Here is a tiny trained network, its code and every weight. The questions are about switching its units off for an input and a class, where a switched-off unit gives its printed mean instead of its output.

import numpy as np


def w(rows, s, z=0):
    codes = np.array(rows[::2]) - 128.0
    scale = np.full(codes.shape[1], s)
    scale[-1] = z or s
    return codes * scale


def f(y):
    return np.maximum(y, 0)


def log_softmax(a):
    a = a - a.max(-1, keepdims=True)
    return a - np.log(np.exp(a).sum(-1, keepdims=True))


def net(x, mask):
    res = np.array(x, float).reshape(1, 2) / 4 @ E
    y = f(res @ A[0][:, :-1].T + A[0][:, -1])
    res = res + np.where(mask, y, B[0][:, -1]) @ B[0][:, :-1]
    return log_softmax(res[-1] @ U[:, :-1].T + U[:, -1])


A, B = {}, {}
E = w([
[123,249,252,103],'x0',
[170,61,198,22],'x1',
],0.013)
A[0] = w([
[90,230,182,115,137],'neuron 1',
[158,52,209,56,124],'neuron 2',
[72,178,77,155,118],'neuron 3',
[108,208,55,162,123],'neuron 4',
[145,155,106,114,11],'neuron 5',
[69,91,80,125,181],'neuron 6',
[84,152,135,217,123],'neuron 7',
[102,44,5,146,146],'neuron 8',
[20,164,136,207,113],'neuron 9',
[108,93,170,163,1],'neuron 10',
[90,190,87,196,110],'neuron 11',
[89,198,209,158,133],'neuron 12',
],0.011,0.0058)
B[0] = w([
[179,188,13,217,241],'neuron 1',
[30,42,180,78,255],'neuron 2',
[33,84,200,83,184],'neuron 3',
[80,2,220,88,198],'neuron 4',
[73,192,184,65,128],'neuron 5',
[211,168,63,130,187],'neuron 6',
[69,154,195,92,187],'neuron 7',
[222,190,61,178,254],'neuron 8',
[125,165,194,54,199],'neuron 9',
[122,192,147,150,128],'neuron 10',
[31,173,213,83,201],'neuron 11',
[191,186,59,220,231],'neuron 12',
],0.0098,0.014)
U = w([
[143,212,73,171,253],'0',
[2,75,215,29,3],'1',
],0.0092,0.0016)

Each question gives the input, the list of numbers given to net, and the class t.
The units are the neurons (one row each of A and B). Each row of codes is followed by its name. A weight is (code - 128) times the scale printed after its matrix; where a second scale follows, it is the last column's (A, B and U).
mask holds one flag per neuron, in row order. A switched-off neuron (its flag False) gives its mean, the last column of its row in B, instead of its output. The means were averaged over made-up inputs and are rounded, as every weight is.
A unit's drop is (log p(t) with every unit on - log p(t) with that unit switched off) / (log p(t) with every unit on - log p(t) with every unit switched off).
unit that matters most: the unit with the biggest drop
k most important neurons: the k neurons with the biggest drops, biggest first
drop of u: that unit's drop, to one decimal
input [-7,6], class 0: unit that matters most : neuron 8
input [-7,-8], class 1: 2 most important neurons : neuron 4; neuron 3
input [-7,7], class 0: 2 most important neurons : neuron 8; neuron 4
input [7,6], class 0: 2 most important neurons : neuron 1; neuron 12
input [7,7], class 0: 2 most important neurons : neuron 1; neuron 12
input [-5,5], class 0: 3 most important neurons : neuron 8; neuron 4; neuron 3
input [6,6], class 0: 3 most important neurons : neuron 1; neuron 12; neuron 4
input [-8,8], class 0: 3 most important neurons : neuron 8; neuron 4; neuron 6
input [0,-2], class 1: drop of neuron 1 : 0.3
input [-5,-8], class 1: drop of neuron 4 : 0.2
input [-5,-6], class 1: drop of neuron 3 : 0.5
